Below are the code and all the weights of a small trained network. Each question names an input and a target symbol and asks about switching units off, where a switched-off unit gives its printed mean instead of its output.

import numpy as np


def w(rows, s, z=0):
    codes = np.array(rows[::2]) - 128.0
    scale = np.full(codes.shape[1], s)
    scale[-1] = z or s
    return codes * scale


def softmax(a):
    e = np.exp(a - a.max(-1, keepdims=True))
    return e / e.sum(-1, keepdims=True)


def log_softmax(a):
    a = a - a.max(-1, keepdims=True)
    return a - np.log(np.exp(a).sum(-1, keepdims=True))


def net(x, mask):
    ids = ['ΓΔΘΛΣΦΩαεημπτψ'.index(c) for c in x.split()]
    T = len(ids)
    res = E[ids] + P[:T]
    u = 0
    for l in range(3):
        r = res
        for j in range(2):
            rows = slice(3 * j, 3 * j + 3)
            q, k, v = (r @ M[l][rows].T for M in (Q, K, V))
            z = softmax(np.where(np.tri(T) > 0, q @ k.T / 3**0.5, -1e9)) @ v
            o = O[l][rows]
            res = res + np.where(mask[u + j], z, o[:, -1]) @ o[:, :-1]
        u += 2
    return log_softmax(res[-1] @ U[:, :-1].T + U[:, -1])


Q, K, V, O = {}, {}, {}, {}
E = w([
[142,116,50,30,199,83,150,133,110],'Γ',
[231,161,118,116,185,61,114,117,146],'Δ',
[39,116,181,147,71,188,170,166,51],'Θ',
[123,171,137,146,201,82,174,178,160],'Λ',
[145,85,180,97,64,154,103,227,120],'Σ',
[153,204,105,252,118,101,148,138,46],'Φ',
[54,144,91,113,141,188,89,193,58],'Ω',
[139,133,225,254,108,127,128,208,121],'α',
[103,84,120,117,102,21,191,157,158],'ε',
[131,159,182,99,241,158,33,210,170],'η',
[160,132,255,91,141,147,208,154,160],'μ',
[127,11,168,159,232,57,96,71,67],'π',
[149,219,105,146,31,80,41,176,176],'τ',
[94,52,147,31,53,188,55,112,153],'ψ',
],0.016)
P = w([
[149,123,74,191,103,194,137,64,128],'0',
[182,164,117,106,154,110,156,226,10],'1',
[98,139,133,131,96,174,127,103,154],'2',
[122,116,127,130,136,173,125,154,186],'3',
[138,194,171,72,137,88,123,202,17],'4',
[47,144,169,100,88,144,81,81,177],'5',
[79,139,174,107,133,140,84,131,220],'6',
[105,226,236,55,130,65,81,152,13],'7',
[50,141,182,104,81,147,86,79,177],'8',
[132,103,136,149,142,176,132,179,232],'9',
],0.012)
Q[0] = w([
[198,125,182,68,182,113,159,240,117],'0.h0',
[130,90,120,185,153,156,137,100,237],'0.h0',
[171,83,30,199,107,213,93,132,164],'0.h0',
[156,119,105,192,139,148,150,85,211],'0.h1',
[192,142,154,89,143,86,106,132,71],'0.h1',
[142,174,178,128,142,56,144,245,95],'0.h1',
],0.012)
K[0] = w([
[126,115,134,92,119,116,118,157,250],'0.h0',
[175,88,131,170,161,121,151,141,116],'0.h0',
[148,99,70,183,133,175,121,133,114],'0.h0',
[164,139,68,184,119,123,158,159,127],'0.h1',
[143,110,153,100,145,82,111,83,147],'0.h1',
[106,130,154,113,139,100,127,124,162],'0.h1',
],0.018)
V[0] = w([
[151,147,73,68,47,126,1,123,130],'0.h0',
[53,169,107,117,130,78,196,145,156],'0.h0',
[149,66,155,85,66,63,171,127,175],'0.h0',
[132,177,71,117,123,119,59,159,125],'0.h1',
[125,163,193,89,156,178,106,121,152],'0.h1',
[78,83,191,152,157,144,51,124,87],'0.h1',
],0.009)
O[0] = w([
[255,74,97,100,136,136,90,145,154,48],'0.h0',
[112,125,105,136,153,100,221,131,122,239],'0.h0',
[162,61,168,90,82,16,187,133,172,253],'0.h0',
[92,95,106,131,126,50,73,228,78,96],'0.h1',
[115,115,89,143,187,202,103,165,160,106],'0.h1',
[166,105,62,201,106,219,217,178,118,166],'0.h1',
],0.0081,0.0044)
Q[1] = w([
[90,67,141,140,147,71,106,103,49],'1.h0',
[123,53,207,141,225,149,161,125,47],'1.h0',
[167,176,158,97,102,129,138,226,119],'1.h0',
[174,124,123,43,38,208,106,137,10],'1.h1',
[134,56,144,98,77,94,179,179,49],'1.h1',
[132,242,50,121,1,109,122,185,191],'1.h1',
],0.0062)
K[1] = w([
[125,75,135,218,111,19,98,125,78],'1.h0',
[80,56,209,232,192,136,84,147,162],'1.h0',
[81,164,146,178,36,108,77,177,250],'1.h0',
[138,122,118,61,31,195,101,196,38],'1.h1',
[161,114,182,43,85,147,205,173,91],'1.h1',
[189,243,77,202,2,57,150,198,207],'1.h1',
],0.0061)
V[1] = w([
[132,49,201,170,197,147,130,116,71],'1.h0',
[119,131,154,72,131,139,125,130,112],'1.h0',
[97,40,196,214,158,147,113,123,155],'1.h0',
[85,153,109,157,85,95,150,132,123],'1.h1',
[83,189,113,108,1,199,59,135,175],'1.h1',
[148,120,178,123,76,107,145,124,193],'1.h1',
],0.0072)
O[1] = w([
[150,176,48,92,62,117,149,165,153,135],'1.h0',
[187,125,90,51,144,160,119,137,68,127],'1.h0',
[100,233,110,92,2,103,61,170,162,146],'1.h0',
[166,64,119,101,164,133,74,165,119,196],'1.h1',
[100,59,143,131,170,55,159,173,134,2],'1.h1',
[88,161,117,157,175,155,113,165,100,213],'1.h1',
],0.0085,0.0078)
Q[2] = w([
[115,162,66,144,146,61,126,71,110],'2.h0',
[129,66,101,104,101,167,64,87,139],'2.h0',
[175,139,108,53,143,103,178,230,2],'2.h0',
[149,251,142,195,126,93,81,58,93],'2.h1',
[138,170,189,119,116,114,149,182,169],'2.h1',
[61,96,173,91,124,136,113,62,230],'2.h1',
],0.0078)
K[2] = w([
[169,184,65,150,130,53,141,115,18],'2.h0',
[161,96,150,102,87,187,75,112,90],'2.h0',
[85,72,27,124,178,83,125,103,159],'2.h0',
[196,243,128,171,118,110,119,147,89],'2.h1',
[103,170,197,106,131,118,147,109,254],'2.h1',
[117,76,187,97,169,94,213,198,119],'2.h1',
],0.008)
V[2] = w([
[141,208,172,132,86,104,141,173,26],'2.h0',
[135,166,8,169,173,16,117,139,83],'2.h0',
[117,101,90,101,101,111,161,71,200],'2.h0',
[123,201,129,58,138,169,191,141,253],'2.h1',
[98,83,117,81,104,79,169,105,91],'2.h1',
[153,147,162,179,150,117,173,149,178],'2.h1',
],0.0063)
O[2] = w([
[203,138,103,178,138,93,129,101,87,254],'2.h0',
[66,111,78,218,254,133,121,73,224,113],'2.h0',
[57,94,68,43,118,117,96,101,89,135],'2.h0',
[145,105,134,158,217,118,145,86,131,240],'2.h1',
[172,155,54,167,92,101,185,150,211,182],'2.h1',
[144,149,203,97,214,135,125,196,206,157],'2.h1',
],0.0059,0.0032)
U = w([
[117,80,40,30,196,168,131,89,137,169],'Γ',
[219,73,198,125,166,167,64,36,174,253],'Δ',
[151,148,97,142,102,195,234,160,91,90],'Θ',
[42,175,167,107,196,206,146,70,176,184],'Λ',
[210,93,142,89,91,115,125,196,129,121],'Σ',
[96,138,127,187,168,114,87,119,27,107],'Φ',
[88,105,34,116,173,161,100,206,70,115],'Ω',
[141,150,209,179,101,109,105,158,96,42],'α',
[115,50,162,160,63,72,199,73,254,191],'ε',
[126,147,128,83,159,187,52,153,177,117],'η',
[127,169,236,42,111,43,170,97,22,6],'μ',
[89,180,118,110,79,101,46,99,144,148],'π',
[102,86,137,136,141,57,51,184,112,109],'τ',
[63,72,150,39,116,156,66,91,113,237],'ψ',
],0.0073,0.0053)

Each question gives the input, a string of symbols that net reads in full, and the target symbol t.
The units are the heads (3 rows each of Q, K, V and O). Each row of codes is followed by its name. A weight is (code - 128) times the scale printed after its matrix; where a second scale follows, it is the last column's (O and U).
mask holds one flag per head, layer by layer. A switched-off head (its flag False) gives its mean, the last column of its rows in O, instead of its output. The means were averaged over made-up inputs and are rounded, as every weight is.
A unit's drop is (log p(t) with every unit on - log p(t) with that unit switched off) / (log p(t) with every unit on - log p(t) with every unit switched off).
The circuit of an input: a set's keep is (log p(t) with only the set's units on - log p(t) with every unit switched off) / (log p(t) with every unit on - log p(t) with every unit switched off). Starting from all 6 units, units are removed one at a time, each time the one whose removal leaves the highest keep (on an exact tie, the one counted first), for as long as the keep stays at least 0.8.
units of the circuit, in order: the units of the circuit, biggest drop first
unit that matters most: the unit with the biggest drop
which heads matter: for each layer, one digit per head in row order, 1 if its drop is at least 0.15 and else 0, layers parted by /
drop of u: that unit's drop, to one decimal
input Δ Λ ε ε η Δ ε μ, target Λ: units of the circuit, in order => 0.h1
input π Λ ε ε Ω Θ Γ Θ Ω α, target α: which heads matter => 10 / 00 / 10
input ε π Λ ε ε Λ ε ψ, target Σ: units of the circuit, in order => 0.h0, 2.h0
input Λ η Φ Λ ε α ε π ε Λ, target Λ: units of the circuit, in order => 0.h0, 2.h1
input τ Δ ψ ε ε Λ ε π ε π, target π: units of the circuit, in order => 1.h0, 1.h1
input ε Γ ε ε ε ε π, target π: which heads matter => 00 / 11 / 00
input ε Ω ε Φ Φ, target μ: which heads matter => 11 / 00 / 00
input ε Δ Θ Λ, target Λ: which heads matter => 10 / 00 / 00
input π Φ Λ Λ Λ Λ ε π ε, target π: units of the circuit, in order => 0.h0, 1.h0
input ε ε Λ ψ Λ, target Σ: which heads matter => 11 / 00 / 10
input Δ ε ε Θ ε Φ τ, target τ: which heads matter => 00 / 01 / 00
input μ Λ π ε ε η ε Λ, target Ω: which heads matter => 01 / 00 / 00
input ε ε π ε π π ε Λ, target Θ: which heads matter => 01 / 00 / 00
input α Λ μ Γ Ω, target Λ: unit that matters most => 0.h1
input Λ Λ Λ Ω τ, target Δ: units of the circuit, in order => 1.h0, 0.h0
input ε ψ Δ Λ π π ε Δ, target Θ: which heads matter => 01 / 00 / 00
input ε Λ ε, target Λ: which heads matter => 10 / 01 / 00
input α Λ Δ ε π, target Θ: which heads matter => 01 / 01 / 00
input Γ τ ε ψ ε Γ τ Λ, target Δ: which heads matter => 10 / 10 / 00
input τ Λ Δ ε Λ ε, target Λ: unit that matters most => 0.h0
input ψ ε ε ε α, target μ: which heads matter => 01 / 00 / 00
input ε ε π Γ Φ π ε ε Δ τ, target τ: units of the circuit, in order => 1.h1, 0.h1
input ε Λ Φ, target Φ: which heads matter => 11 / 00 / 10
input ε π α Γ ψ, target Σ: which heads matter => 11 / 00 / 00
input Ω ε μ Θ Λ π Σ α, target Θ: drop of 0.h0 => -0.1
input Γ ψ ψ π Ω η Λ Δ, target Ω: drop of 1.h0 => 0.0
input π Ω Θ Φ Λ ψ ε Δ, target Σ: unit that matters most => 0.h0
input Λ π Σ ε Λ ε ψ ε ε α, target α: drop of 1.h0 => 0.2
input Λ Δ η Ω ε, target Ω: drop of 0.h0 => 0.1
